119	107	105	131	134
128	149	153	129	120
=> 149

111	109	137	127
128	111	139	102
158	141	116	118
=> 111

131	138	121	132	151	129
138	121	126	129	126	133
=> 121

138	158	131	129
131	139	134	141
125	137	127	136
=> 139

129	115	136	141	125	129
115	144	127	127	114	150
137	132	116	129	124	127
=> 144

122	106	106	108
133	147	143	134
=> 147

151	123	115	119	145	100
118	140	152	131	109	142
=> 140
---
[[114 137 128 143 136 115 123]
 [126 143 126 140 140 128 104]] Answer: 143

[[118 144 112 125 134 135]
 [129 124 103  99 110 157]] Answer: 124

[[116 134 132 120]
 [146 135 106 117]] Answer: 135

[[136 129 117 142 106]
 [121  99 152 155 117]] Answer: 99

[[130 154 132 145 142]
 [120 129 120 125 120]] Answer: 129

[[129 122 107 121 122 119]
 [121 136 122 132 136 113]] Answer: 136

[[123 129 119 116 132 118]
 [147 136 136 134 155 131]] Answer: 136

[[158 129 147 137  99 144 119]
 [139 110 132 137 100 104 146]] Answer: 110
---
126,142,114,109,120,107,110
116,120,109,111,151,113,150
| 120

130,116,129,129,126
128,126,132,126,123
153,121,139,137,127
| 121

103,135,156,158 | 135

127,132,154,139,120,133,104
125,130,153,142,122,138,104
| 130

150,142,146,142,155,140
124,131,109,100,124,133
| 131

133,133,148,133
119,134,155,134
133,138,100,121
| 138

145,105,154,120,103,142,138
134,115,136,130,153,140,103
| 115

125,129,139,120
107,129,117,140
136,150,142,143
| 150

131,134,156,110 | 134
---
[[150 153 106 122]
 [130 130  98 112]] --> 130

[146  99 103 104 124 138] --> 99

[[111 112 129 118 141]
 [129 122 121 111 128]
 [118 120 132 130 150]] --> 120

[[150 121 144 120]
 [140 139 143 103]] --> 139

[122 120 105 140 118 105 103] --> 120

[[139 128 111 111 143]
 [149 137 145 118 148]
 [131 154 114 137 144]] --> 154

[[136 153 137 131 131]
 [157 136 134 129 134]] --> 136
---
[113 122 157 144 147] | 157, 157

[[131 131 126 134 105]
 [122 152 126 115 120]
 [139 126 133 107 110]] | 126, 152

[112 118 115 151 133 101 114] | 151, 151

[100 122 102 123 100 120 128] | 123, 128

[126 153 126 127 126 128 121] | 127, 153

[140 137 140 122 112 151 136] | 122, 151

[103 135 118 139 146] | 118, 146
---
[[131 132 129 122]
 [140 112 122 114]
 [144 106 121 114]] ⇒ 122

[[102 135 106 134 121]
 [113 117 143 129 102]
 [150 117 128 135 129]] ⇒ 143

[[121 151 133 137]
 [128 139 132 127]
 [130 129 131 127]] ⇒ 132

[[135 142 135 134 132 154]
 [138 144 139 138 140 151]
 [129 130 127 132 130 138]] ⇒ 139

[[121 119 134 119 149 113 129]
 [133 125 137 121 124 107 127]
 [124 124 134 145 137 120 132]] ⇒ 137

[[150 130 138 127 121 133]
 [148 132 139 128 130 126]
 [131 131 132 130 131 128]] ⇒ 139

[[135 116 131 126]
 [141 126 105 153]
 [140 117 127 129]] ⇒ 105

[[106 107 106 106 106 149 150]
 [106 107 150 106 150 105 106]
 [149 107 109 105 149 144 106]] ⇒ 150

[[115 107 134 137 148 133]
 [116 104 134 138 149 129]
 [127 126 128 130 130 128]] ⇒ 134
---
[[116 135 130 143 156]
 [117 133 133 143 156]
 [121 128 139 142 156]] -> 156

[[136 131 136 125 134]
 [127 105 133 123 112]
 [148 143 132 113 120]] -> 120

[[128 114 157 104 103 155]
 [128 134 118 137 138 119]
 [128 125 133 123 123 133]] -> 133

[[157 152 130 126 140]
 [110 112 125 130 120]
 [108 111 126 130 119]] -> 119

[[120 124 130 140 128 122]
 [141 117 114 122 126 122]
 [142 114 140 117 129 155]] -> 155

[[114 146 147 120 115 136]
 [115 121 132 153 127 111]
 [111 120 130 154 122 118]] -> 118
---
[[140 157 107 148 112]
 [116 100 142 125 148]
 [118 103 106 101 131]] -> 148

[[133 119 100 112]
 [139 134 124 142]
 [121 126 127 151]] -> 100

[[124 124 132 144 108]
 [122 111 155 133 140]
 [143 127 106 132 145]] -> 144

[[134 118 126 121]
 [135 108 137 132]
 [119 128 132 105]] -> 126

[[120 137 102 129 118 135]
 [131 150 125 114 137 131]
 [132 150 137 122 126 141]] -> 118

[[111 110 139 145 131 149]
 [144 131 133 115 112 116]
 [130 109 133 113 145 145]] -> 131
---
126  141  120  119  113  125  126
135  128  131  133  155  108  153
102  116  116  122  137  145  154
yields 154

128  126  132  132  107  117  135
133  144  118  122  130  130  131
133  140  125  122  124  141  125
yields 125

143  119  132  151  127
136  131  132  124  146
135  116  124  140  114
yields 114

125  124  138  130  104
112  116  121  122  112
120  114  130  127  106
yields 106

145  142  127  137  114  131
123  114  136  120  151  112
140  141  126  133  111  136
yields 136

126  120  123  123  135
105  135  138  116  125
128  124  122  122  136
yields 136

135  154  120  117
116  138  116  134
143  130  137  122
yields 122
---
[106 123 126 131 114 118 140] => 123

[[107 111 110 125 111]
 [128 133 130 121 133]
 [124 130 131 136 130]] => 128

[134 120 102 149 123 139 152] => 134

[141 126 119 142 117 153 111] => 126

[141 138 155 140 155] => 141

[114 111 105 145 127 149 123] => 123

[141 134 135 140 149 152 106] => 140

[117 151 128 143 125 118 124] => 125
---
[113 121 157 111] → 111, 113
[138 148 117 131 158] → 158, 138
[132 135 135 152 131] → 131, 132
[111 110 122 126 143 152 127] → 127, 111
[153 146 113 138 127 147] → 147, 153
[145 158 127 115] → 115, 145
[138 154 128 129 116] → 116, 138
[145 100 135 142  99 143 140] → 140, 145
[119 103 156 139 122 111] → 111, 119
[116 128 135 152 131 120 140] → 140, 116
---
array([[136, 136, 123, 133, 123, 127],
       [106, 102, 139, 125, 139, 113]]) result: 123

array([[130, 125, 106, 100, 116, 133],
       [130, 134, 129,  99, 142, 121],
       [129, 117, 114, 106, 123, 140]]) result: 142

array([[129, 148, 122, 122, 141, 109, 151],
       [146, 145, 114, 111, 138, 114, 116],
       [127, 151, 117, 127, 138, 109, 137]]) result: 114

array([[124, 124, 113, 110, 120],
       [113, 108, 156, 134, 115]]) result: 110

array([[144, 143, 144, 146, 146, 141, 143],
       [144, 151, 144, 146, 145, 141, 143],
       [152, 151, 152, 143, 146, 148, 141]]) result: 141

array([[132, 119, 141, 103],
       [140, 150, 131, 118]]) result: 141

array([[122, 150, 141, 130],
       [143, 123, 116, 119],
       [136, 131, 120, 143]]) result: 116
---
Input:
[[142 125 135 139 135 105 126]
 [136 110 136 116 117 141 132]
 [125 129 134 139 148 111 133]]
Output: 133

Input:
[[138 140 122 132 143 112 112]
 [143 142 139 123 113 136 150]
 [127 104 127 118 114 127 136]]
Output: 136

Input:
[[126 120 128 118 127 125 125]
 [127 131 125 136 132 139 128]
 [124 126 110 149 123 142 126]]
Output: 126

Input:
[[135 135 120 134 117 140]
 [140 137 124 124 125 121]
 [127 127 134 104 137 128]]
Output: 128

Input:
[[128 145 111 113 132 127 126]
 [130 126 130 103 149 135 137]
 [146 119 125 115 127 121 125]]
Output: 125

Input:
[[120 125 133 138 129 122 132]
 [140 146 134 121 129 148 127]
 [136 145 133 131 107 113 144]]
Output: 144

Input:
[[130 125 112 120 154 130 140]
 [129 112 126 125 132 124 112]
 [151 123 109 134 115 131 126]]
Output: 126
---
[[133 126 123 130 134 145 131]
 [123 126 157 124 129 108 134]
 [123 129 133 143 131 124 131]] >> 108

[[112 118 109 142 116]
 [140 102 139 146 119]] >> 146

[[139 114 119 116]
 [145 130 129 133]
 [149 132 157 127]] >> 129

[[140 103 148 149]
 [116 152 108 107]] >> 108

[[132 142 132 118 123 128 120]
 [122 134 126 121 137 128 140]
 [126 151 130 137 140 126 127]] >> 128

[[144 123 129 133 144 121]
 [140 118 135 145 101 113]
 [126  99 135 106 134 154]] >> 101

[[125 101 125 106 114]
 [127 134 129 131 135]
 [130 129 128 126 130]] >> 131

[[149 123 155 122]
 [128 142 131 131]] >> 131

[[128 105 131 112 122 137 120]
 [130 142 136 140 145 119 119]
 [121 112 127 114 121 140 121]] >> 119

[[115 105 135 113 129]
 [122 131 145 132 149]
 [123 123 143 124 142]] >> 132
---
[108 121 137 146 142 154]	154

[[113 149 125 132 127]
 [130 131 128 130 126]
 [128 127 124 123 124]]	124

[125 138 104 100 145 122]	122

[[126 136 127 135 127]
 [130 105 130 136 130]
 [133 134 133 112 133]]	133

[132 109 130 153 132]	132

[128 100 151 115]	115
